(in the rows, 128 means zero)
Each row is followed by its group and then its class within the group.
[108 121  36 132 114 142 117 133 117 123 117 106 122 120 119 152 136 105
 140 127 109 147 134 133 141 118 138 135 128 129 131 148 160 130 124 141
 128 113 140 105 132 147 120 116 134 130 130 131 139 122 121 119  98 128
  93  77 117 104 134 148 139 149 117 138 100 109 132  75 144 113 123 120
 164 138 137 143 132 178 137 114 145 151 112 123 105 119 132  80 131 129
 132 131 125 128 153 131 132 130 141 153 133 123 122 119 113 146 127 132
 137 138 145 128 150 130 115 114 129 145 103 132 132 107 112 112 119 143
 142 125]
V > U
[107 117  38 113 167 135 121 133 116 128 125  94 108 123 122 133 142 131
 143 144 118 145 146 132 141 133 108 169 117 132 120 161 154 132 119 148
 128 120 153 126 124 152 140 129 136 128 120 133 120 127 123 104 103 101
  77 101 118 134 140 142 120 135 118 148  91 114 141  90 157 101 116 131
 176 138 145 135 134 179 150 119 136 136 110 115 126 132 129  85 140 112
 129 132 126 118 157 133 140 127 134 132 129 134 127  94 148 142 128 128
 144 123 161 141 147 131 116 108 137 150 120 124 134 119  80 101 119 162
 148 133]
V > U
[125 138 113 121 169 146 127 109 124 135 112 108 124 139 121 139 128 145
 146 149 108 150 118 139 120 129 122 169 112 133 112 137 128 124 108 145
  79 136 145 131 122 136 127 134 122 137 117 146 130 133 127 127 145 131
 122 107 123 125 163 131 130 115 130 135 132 100 134   4 135 110 134 157
 143 130 125 122 138 143 150 133 147 121 117 132 140 126 128 112 135 125
 121 155 126 128 130 126 135 120 130 110 126 119 123 108 120 136 131 125
 134 113 162 123 108 128 127 117 126 130 120 117 131 138 133  75 134 155
 133 130]
G > K
[ 92 133  65 136 154 132 102 130 119 136 116  94 119 118 117 136 120 135
 158 142  90 157 130 135 133 135 138 126 130 123 115 156 137 126 122 154
 115 113 152 136 118 131 136 125 133 136 118 148 125 132 112 123 110 128
  95 114 108 128 163 150 120 131 116 163  88 109 144  72 145  93 124 122
 239 150 142 130 131 173 145 124 142 139 109 117 118 129 128 103 140 119
 134 154 123 140 151 123 124 134 129 170 133 131 128 120 160 124 128 131
 138 123 168 125 152 124 127 110 127 148 113 128 130 117 136  83 124 162
 151 120]
V > U
[121 150 110  99 159 141 138 124 115 105 104 101 127 141 115 146 135 131
 132 130 124 143 119 138 129 126 104 182 113 108 122 154 160 134 107 153
  84 138 160  99 138 143 136 114 124 132 124 139 129 126 128 142 108 125
 125  87 125 135 124 114 132 133 120 114 144 104 136 100 143 117 134 139
 115 107 125 127 139 149 161 119 156 132 117 115 120 108 131 106 141 126
 106 148 129 125 140 140 135 162 130 100 125 117 124 104  99 155 123 120
 147 117 117 110 107 130 120 122 135 128 112 135 130 126 111  57 130 155
 126 129]
G > W
[164 153 104 119 129 113 141 114 122 119  90 112 131 138 127 121 127 107
 138 138 135 145 103 141 126 137  95 148 116 140 125 119 116 143 121 142
  92 115 147 149 119 131 135 155 125 139 133  86 121 141 129 143 119 118
 124 158 140 138 137 113 124 125 154 133 118  91 129 165 142 124 137 177
  84 102 127 132 136 126 133 131 145 129 136 115 128 121 121 147 140 122
 116 174 125 127 128 132 129 126 135 137 135 119 121 130  83 151 131 123
 146 153 141 111 102 124  98 118 128 135 120 154 141 129 119  75 128 161
 117 145]
J > T
[143 144  65  85 174 136 140 128 111 117 123 126 118 136 106 145 124 131
 141 168 133 132 122 124 126 165  96 146 103 144 124 168 137 144 110 152
 118 122 164 160 131 134 133 141 127 152 126 124 125 127 129 142 117 130
 110 143 137 138 130 130 129 134 150 140 109  90 127 150 154 124 142 156
  82 133 154 129 131 149 151 116 152 145 122 106 116 107 121 113 125 129
 119 179 127 117 137 139 140 117 139 155 134 121 104 123 119 160 122 145
 154 129 182 121 114 121 109 114 124 145 132 128 128 124 145 113 133 165
 126 152]
J > Q
[137 143 158 122 177 133 130 125 133 116  99 107 129 128 154 131 141 159
 152 129 145 139 140 130 139 124  92 154 127 134 116 119 104 122 126 155
  61 133 144 120 122 124 129 136 115 119 150 140 138 132 130 117 101 146
 151 124 108 126 131 122 127 104 139 140 108 119 131 113 130 104 127 141
 185  96 103 122 136 134 148 125 145 118 115 140 151 141 125 119 138 129
 124 141 132 131 130 141 115 131 141  27 127 120 109 105 130 109 118 109
 126 104 132 124 116 123 128 112 123 102 114 132 125 133 116  45 126 168
 132 117]
G > W
[114 148  75  86 157 123 118 124 114 124 105 111 118 132 119 140 117 134
 150 152 119 147 114 134 131 151 115 143 112 137 122 142 132 136 114 165
 112 114 148 136 133 139 133 148 131 149 124 142 123 141 123 126 113 127
  99 163 128 138 157 135 116 117 132 155 109 104 136 111 148 116 131 154
 109 145 139 137 131 151 148 120 154 135 112 120 141 127 130 128 135 102
 124 155 124 118 145 127 125 126 126 170 133 127 135 128 129 146 126 143
 149 123 167 123 117 124 117 117 124 139 128 131 138 126 152  71 129 170
 123 131]
J > Q
[146 144  94  98 135 132 139 123 118 116 106 121 117 135 120 138 130 121
 120 146 126 115 116 134 119 138 123 130 110 129 129 134 154 145 117 155
 127 120 160 116 135 125 123 122 127 131 133 133 124 131 129 144 117 123
 108 146 143 148 114 131 128 147 125 125 132  99 129 115 161 123 123 121
  87 129 143 135 156 159 156 116 149 141 125 113 108 108 128 120 117 111
 118 167 126 120 145 144 132 120 129 147 133 124 135 126 115 158 122 123
 146 126 132 126 129 132 125 111 130 137 126 128 131 116 127 110 129 146
 122 125]
J > T
[137 150  66 121 182 129 145 120 115 106 105  96 114 139 126 124 127  87
 151 137 125 166 117 133 144 156  82 151 127 144 116 148 131 148 119 142
  95 110 145 159 121 145 151 151 122 139 141 122 117 140 141 139 123 124
 111  98 148 134 139 119 145 135 147 126  86  99 119 183 158 121 137 161
 152 114 126 142 115 167 140 125 151 134 122 117 123 123 120 102 153 121
 114 191 132 116 126 133 139 135 133 121 140 121 110 107  88 162 127 126
 148 128 141 108 107 132 132 115 132 141 134 126 136 130 134  81 134 173
 131 164]
J > Q
[107 130  39 109 157 122 123 130 106 123 120  97 123 120 118 134 109 124
 151 155 100 159 135 128 137 145 109 130 122 135 110 152 145 142 112 159
 104 117 154 143 109 137 139 142 129 153 121 145 117 135 120 120 107 128
  73 139 110 134 144 136 109 137 116 160 117 102 138  59 155 100 124 139
 187 170 151 117 140 174 169 118 140 120 108 108 119 127 134 118 128 116
 124 155 120 134 151 140 128 128 133 142 132 132 132 125 140 139 121 131
 140 118 159 105 142 132 123 115 135 144 128 130 139 115 132  66 123 175
 156 130]
V > E
[184 145 191 138  58 116 117 137 142 112 105 149 135 145 138 136 146 145
  92  95 151  94 113 130 109 101 140 141 140 126 152  81 132 121 139 144
 121 121 140  67 117 107 112 118 113 131 152 121 152 121 123 137 117 152
 181 150 154 139  92 111 149 135 156  84 128 117 118 120 127 133 142 105
  45  74 100 103 165  90 111 140 158 125 145 139 119 115 130 157 124 136
 118 121 152 124 125 146 120 139 126 122 128 129 129 127  76 136 127 124
 145 143  72 139 112 131 138 146 116  96 116 139 124 117  89 113 150 100
  91 117]
G > K
[121 140 103  78 223 143 122 124 120 122 117 131 125 129 109 143 110 191
 122 133 152 115 125 126 122 111  87 151 113 146 117 163 162 135 106 171
  83 126 138 112 145 127 124 129 117 127 149 130 138 124 131 117  96 157
 143 160 121 128  94 114 133 122 164 163 146 104 117  96 139 120 126 138
  52 124 106 118 132 122 165 112 149 132 127 132 115 111 122  96 126 127
 116 129 138 136 128 146 126 121 133 109 135 105 126 114 222 128 127 164
 146 111 141 126  90 119 129 134 121 120 132 135 127 123 120 106 129 167
 131 119]
G > K
[138 155 109 105 202 137 149 136 127 111 109 127 126 154 122 142 128 146
 116 132 152 134 116 127 117 109 104 178 109 140 116 149 157 138  98 152
  71 137 154 115 133 134 126 128 121 133 144 132 136 135 144 141  98 144
 136 115 126 126 105 102 133 131 161 133 158  99 106 127 141 118 133 160
  58 102 109 129 149 121 154 115 151 134 127 130 134 115 123 122 119 121
 119 155 138 121 133 138 141 115 134 110 126  98 123 115 101 157 129 132
 142 121 131 123  95 132 128 127 124 120 126 140 119 130 108  84 126 161
 120 143]
G > K
[111 130  71  93 194 141 130 124 110 112 134 109 122 138 104 133 109 134
 152 172 109 146 122 135 125 172 109 150 101 139 114 173 145 141 117 157
 108 121 153 171 132 139 141 143 134 121 117 138 119 141 130 140 124 119
  89 131 116 129 146 132 126 128 129 161 117 101 133 126 149 122 136 163
 111 179 155 144 117 158 156 125 142 134 115 110 114 116 129 111 137 110
 117 175 115 120 141 118 137 116 128 156 136 127 128 119 133 141 125 138
 144 117 182 116 129 128 106 107 124 149 135 125 128 143 155 107 119 162
 137 148]
J > T
[160 153 128 112 113 122 133 125 124 104 117 121 114 149 136 134 126 118
 124 132 157 124 104 136 126 133 110 145 116 127 136 125 121 127 117 161
 125 131 142 119 137 136 107 125 114 140 137 125 134 127 131 135 118 137
 137 126 149 144 123 124 142 137 144  94 121  94 121 155 137 121 137 155
  80  91 126 108 150 132 129 130 144 134 125 120 119 113 119 137 125 140
 114 159 129 122 128 147 127 131 145 130 126 116 128 124  94 166 126 127
 141 131 125 127 117 129 119 121 127 120 123 131 141 127 116  88 144 141
 112 142]
J > L

Each row is followed by its group and then its class within the group.
[123 121 130 127 107 127  98 123 148 147 147 119 134 126 156 129 126 115
 121 125 139 124 136 138 144 134 121 128 133 142 134 128 101 133 130 142
 125 134 119 136 135 147 117 132 181 103 143 118 114 122 123 122 131 161
 107 141 140  69 132 126 132 172 134 147 169 129 127 136 129 126 142 132
 101 136 106 139 137 143 114 130 130  95 118 135 115 133 133 104 127 139
 131 133 126 122 138 160 136 125 123 124 129  95 118 110 116 128 127 121
 129 122 158 137 157 132 116 145 118 139 142 114 128 120 137 106 109 126
  87 134]
Y > N
[119 123 155  90 132 130 138 137 117 122 126 107 134 121 116 123 136 149
 133 128 125 136 123 129 135 150 140 118 119 160 135 131 155 128 140 140
 139 144 116 132 137 120 134 150 166 124 131 124 117 126 116 143 119 142
 117  78 124  97 102 123 128 145 135 150 110 133 137 126 170 130 138 114
 110 122 122 142 126 138 101 131 127 119 138 134 131 125 117 141 127 130
 115 124 118 124 129 158 144 154 153 123 126 133 135 132 133 138 117 105
 125 127 150 127 161 128 123 126 128 126 135 109 130 105 132 118 128 125
 106 128]
S > M
[135 125 135  98 118 154 101 136 119 135 188 103 134 147 136 128 123 122
 118 137 140 129 160 139 142 150 105 122 119 149 131 119 135 106 138 138
 136 139 131 129 143 133 127 117 144 108 148 126 126 119 130 132 120 152
  90 129 132 119 118 125 120 111 153 162 125 134 131 148 126 128 139 129
 107 135 137 163 124 144 108 123 115 104 148 132 134 133 140  98 133 145
 131 126 118 124 126 152 121 138 135 139 144 108 135 113 114 126 118 127
 120 119 170 125 166 121 110 134 125 138 131 106 129 102 136 134 137 130
  97 134]
Y > F
[120 123 121  96 114 128 124 126 131 145 142 125 130 138 126 129 140 121
 125 120 138 125 125 135 141 139 134 127 118 142 140 132 132 115 126 134
 131 134 124 127 133 124 127 137 168 120 132 127 116 121 127 126 131 152
 123 119 129  73 126 127 126 156 127 139 141 132 132 133 118 120 136 130
 105 131 123 142 126 138 119 136 128 105 121 138 107 135 117 127 130 137
 124 127 129 126 138 139 134 141 149 118 129  95 121 120 122 132 129 114
 135 117 155 130 143 127 114 137 121 131 128 124 129 121 122 122 130 133
 109 132]
Y > P
[118 123 138  78  98 130 115 131 137 130 158 106 133 158 136 114 126 122
 130 125 131 124 132 129 126 146 117 120 118 152 133 126 145 116 140 138
 130 142 138 136 141 132 122 131 157 120 123 124 119 125 114 114 125 155
 103 109 139 113 127 132 134 145 133 161 146 141 132 139 149 119 147 120
 114 124 117 114 129 137 126 136 128 119 140 130 123 127 132 105 122 127
 129 134 136 130 132 139 137 141 152 136 137 107 134 130 129 131 129 109
 127 102 155 124 157 127 125 133 124 128 134 108 128 144 135 113 130 125
  99 133]
Y > P
[128 133 139  93 117 130 108 123 129 143 140 114 131 128 126 128 129 155
 126 131 132 126 144 134 140 141 144 129 129 136 141 130 109 126 126 134
 135 143 120 133 142 120 106 139 169 105 139 118 112 116 115 131 134 155
 109 113 134  74 125 118 130 161 150 174 117 131 133 129 119 124 128 128
 115 134 120 142 124 144 106 144 126  94 123 138 119 135 133 117 121 132
 120 131 118 120 137 132 132 139 119 141 125  87 131 125 106 138 117 107
 133 158 166 138 148 112 123 146 121 130 139 111 136 106 133 122 119 137
  89 127]
Y > F
[128 127 129 103 135 124 135 133 134 120 147 120 118 116 132 127 124 114
 124 139 149 127 126 125 135 140 134 129 139 140 129 133 154 136 134 147
 143 144 149 129 139 132 127 126 180 107 137 126 114 133 119 126 130 148
 114  95 119  75 113  87 126 165 139 154  99 120 138 117 157 121 134 124
 111 131 132 139 124 138 106 130 128 108 152 130 130 132 136 137 121 122
 134 130 120 131 121 119 147 137 117 133 125 123 125 112 124 137 133 118
 120  84 147 128 151 134 118 134 125 128 143 114 130 115 126 107 146 122
 124 136]
S > M
[134 117 135 103 133 124 123 134 139 114 120 118 123 125 106 129 121 132
 125 125 140 135 121 128 138 147 131 127 119 152 138 133 159 140 127 143
 126 143  92 136 130 123 138 139 168 122 140 126 120 127 120 138 137 129
 100  80 124 113 109 119 125 154 135 147 131 114 135 124 177 124 151 104
 115 132 114 166 129 132 119 129 130 114 133 133 142 125 124 143 120 127
 135 130 115 126 119 129 131 151 140 130 131 178 127 110 132 137 119 111
 127  98 137 120 141 130 109 131 130 131 135  88 132 119 127  91 143 125
 106 141]
S > M
[124 126 128 122 137 122 133 139 132 118 137 113 129 110 120 128 108 151
 127 141 135 127 138 130 141 156 153 121 126 138 136 129 185 150 137 136
 136 138 124 126 132 125 141 124 157 120 140 124 135 129 117 135 131 124
 118  74 132 105 111 116 127 141 142 137 107 135 133 116 163 123 133 149
 100 126 114 149 117 122  97 118 130 121 131 119 136 127 128 130 126 126
 122 124 113 127 130 112 141 139 128 139 119 145 126 114 144 138 124  98
 126 106 141 113 170 137 125 141 131 134 137 107 135 101 114 119 141 124
 121 129]
S > M
[130 123 140 126 133 130 149 139 148 110 142 111 132 104 126 120 126 126
 127 140 141 131 123 119 142 135 127 131 124 150 132 135 152 152 139 137
 139 140 139 129 134 125 118 125 194 104 137 129 126 128 117 126 128 147
 109  88 120 108 104 112 120 156 136 138 108 127 144 115 188 118 137 114
 111 131 119 137 121 132 114 130 128 103 146 130 138 118 126 125 125 110
 125 137 125 128 123 125 138 149 108 132 129 164 133 107 141 132 123 112
 118  63 129 117 151 130 122 127 132 132 137 104 125 117 125  98 146 125
 125 134]
S > M
[130 131 133 114 108 130 104 128 139 143 134 116 133 141 134 120 137 134
 127 126 143 125 130 138 137 133 118 126 130 141 138 128 102 135 141 144
 110 138 125 136 140 131 126 136 174 105 150 116 112 121 122 126 132 153
  99 145 129  80 124 113 127 148 138 146 130 129 151 131 129 123 134 136
 119 123 111 152 131 141 107 130 139  94 124 137 121 129 131 136 128 132
 123 131 116 123 131 143 131 155 130 121 129 105 122 130  99 133 126 118
 122 122 145 133 145 124 127 134 120 139 138 120 130 108 137 113 128 124
  88 127]
Y > N
[126 125 120  99 120 135 107 131 122 130 180 120 130 134 136 129 131 116
 141 134 136 122 147 130 145 140 113 117 129 144 132 125 158 104 135 147
 134 126 136 134 135 136 114 133 152 123 140 121 117 124 104 123 123 155
 116 122 141  82 131 131 127 152 135 151 125 130 124 123 117 127 137 115
 106 132 122 136 125 134 116 128 124 115 146 133 122 138 134 116 131 137
 127 134 123 125 135 128 135 133 146 133 130  89 130 116 114 127 133 115
 134 112 154 125 159 126 125 144 129 128 132 116 126 111 134 123 153 126
 136 134]
Y > P
[133 125 141 102 133 132 133 138 117 116 145 115 138 129 121 128 127 149
 125 133 122 133 119 129 122 147 107 117 124 147 133 129 135 101 129 139
 135 139 132 130 139 118 127 160 139 130 126 147 108 131 122 141 129 151
 122  86 135  94 101 136 124 153 132 138 110 124 136 137 128 131 137 107
 134 136 125  87 145 134 125 149 125 135 128 121 124 130 120 141 123 110
 111 124 124 124 134 136 131 144 150 120 136 165 142 152 118 128 110 116
 123 135 142 120 164 110 136 138 123 123 133 116 130 122 124 116 116 122
  95 134]
S > X
[122 126 136 104 125 128 138 129 127 140 145 112 134 139 120 131 127 143
 126 140 128 127 137 132 128 141 131 119 118 142 134 134 113 132 134 136
 136 140 149 128 146 133 126 136 165 113 132 126 122 126 122 124 130 151
 121 127 121  78 124 125 136 153 144 160  88 144 142 130 115 123 124 122
 121 119 135 112 126 132 117 131 127 111 132 132 113 133 131 125 124 125
 107 133 121 129 134 113 132 135 119 120 130  91 134 132 111 137 132 117
 124 140 148 134 140 121 140 129 117 127 140 123 132 114 138 135 121 131
 101 129]
Y > P
[125 127 137 109 119 135 115 127 136 150 141 114 129 143 132 128 130 125
 123 131 141 128 136 136 138 144 138 134 126 142 126 122  86 135 134 141
 139 129 151 128 157 125 120 126 186 103 129 116 120 120 133 120 132 152
 102 146 129  92 126 129 128 139 146 156 132 137 129 137 126 125 131 127
 123 129 130 135 131 147 120 133 126  89 125 132 119 121 139 125 138 134
 122 112 124 119 132 154 131 138 123 121 136  84 127 108 126 135 125 130
 122 129 156 135 157 123 121 131 114 130 137 120 131 124 133 137 115 125
 105 127]
Y > P
[123 130 125 132 124 127 106 127 133 135 135 118 131 117 149 126 132 121
 128 138 145 123 143 135 136 141 124 129 127 154 139 124 165 123 136 148
 125 136 122 130 126 128 130 132 170 108 147 114 121 126 121 131 128 155
 102 140 128  76 125 120 124 140 142 143 136 122 143 132 148 119 141 127
  96 133 117 179 128 138  91 131 125 105 146 135 129 132 129 116 127 146
 130 127 120 125 131 166 128 132 141 133 127 102 133 106 117 128 126 110
 131 105 156 128 159 126 118 133 130 140 136 107 129 102 131 111 128 126
  95 139]
Y > N
[131 117 139 106 135 130 118 144 124 111 160 131 126 126 128 133 126 125
 126 152 144 129 133 128 130 135 120 128 127 155 132 124 154 120 135 149
 140 139 116 125 137 130 136 132 171 119 140 123 123 128 109 140 131 147
 105  96 127 103 114 133 132 146 144 151 112 124 135 123 163 124 135 119
 112 132 128 128 121 126 115 131 125 122 138 124 138 125 140 134 131 129
 126 127 120 124 128 128 138 140 132 136 140 141 131 106 119 124 132 112
 119  94 151 118 157 128 108 135 126 123 138  91 131 121 130 122 137 125
 120 130]
S > Z
[126 127 140 112 114 131  95 127 126 148 167 112 132 155 135 129 127 132
 127 125 136 124 146 138 126 144  98 122 131 145 136 122 120 122 143 130
 118 133 118 132 142 132 117 124 137 118 136 127 131 127 128 123 122 152
  99 182 137 119 135 130 130 107 132 154 146 132 138 145 130 126 137 122
 127 127 136 123 118 137 110 131 129 113 125 131 126 119 133  93 124 142
 132 132 128 127 133 162 117 134 144 140 144  95 127 133 111 124 123 127
 125 139 156 128 156 107 128 135 127 116 130 113 118 114 138 133 111 126
  97 127]
Y > N
[126 131 130 127 120 128 119 124 143 139 157 116 132 133 146 118 128 138
 125 140 137 126 133 137 134 135 108 126 130 137 132 120 178 142 130 141
 111 131 140 132 136 129 118 146 153 113 147 119 126 129 121 121 120 142
  94 154 131 113 129 121 127 136 131 142 131 127 151 135 143 128 141 119
 111 128 135 132 133 134 105 116 124 111 121 127 130 120 129 113 128 132
 131 142 119 123 125 133 121 139 140 126 136 119 126 131 116 133 126 122
 127 116 126 122 148 126 138 135 131 137 129 115 127 116 142 129 106 137
  93 134]
Y > N
[125 121 144  90 135 118 135 136 135 108 133 104 118 129 117 144 130 137
 127 131 127 131 127 125 135 147 145 114 121 152 136 135 187 141 132 134
 130 143 122 138 138 130 134 140 154 127 136 119 115 126 112 128 130 132
 115  68 132 105 109 122 124 142 132 146 125 131 137 120 160 120 135 113
 117 132 113 125 124 132 119 130 131 120 126 128 138 129 131 127 126 123
 124 132 118 127 134 108 138 156 138 131 126 145 141 116 139 139 125  97
 131 102 139 119 149 138 117 133 121 127 131 109 136 118 129 102 140 124
 118 132]
S > M
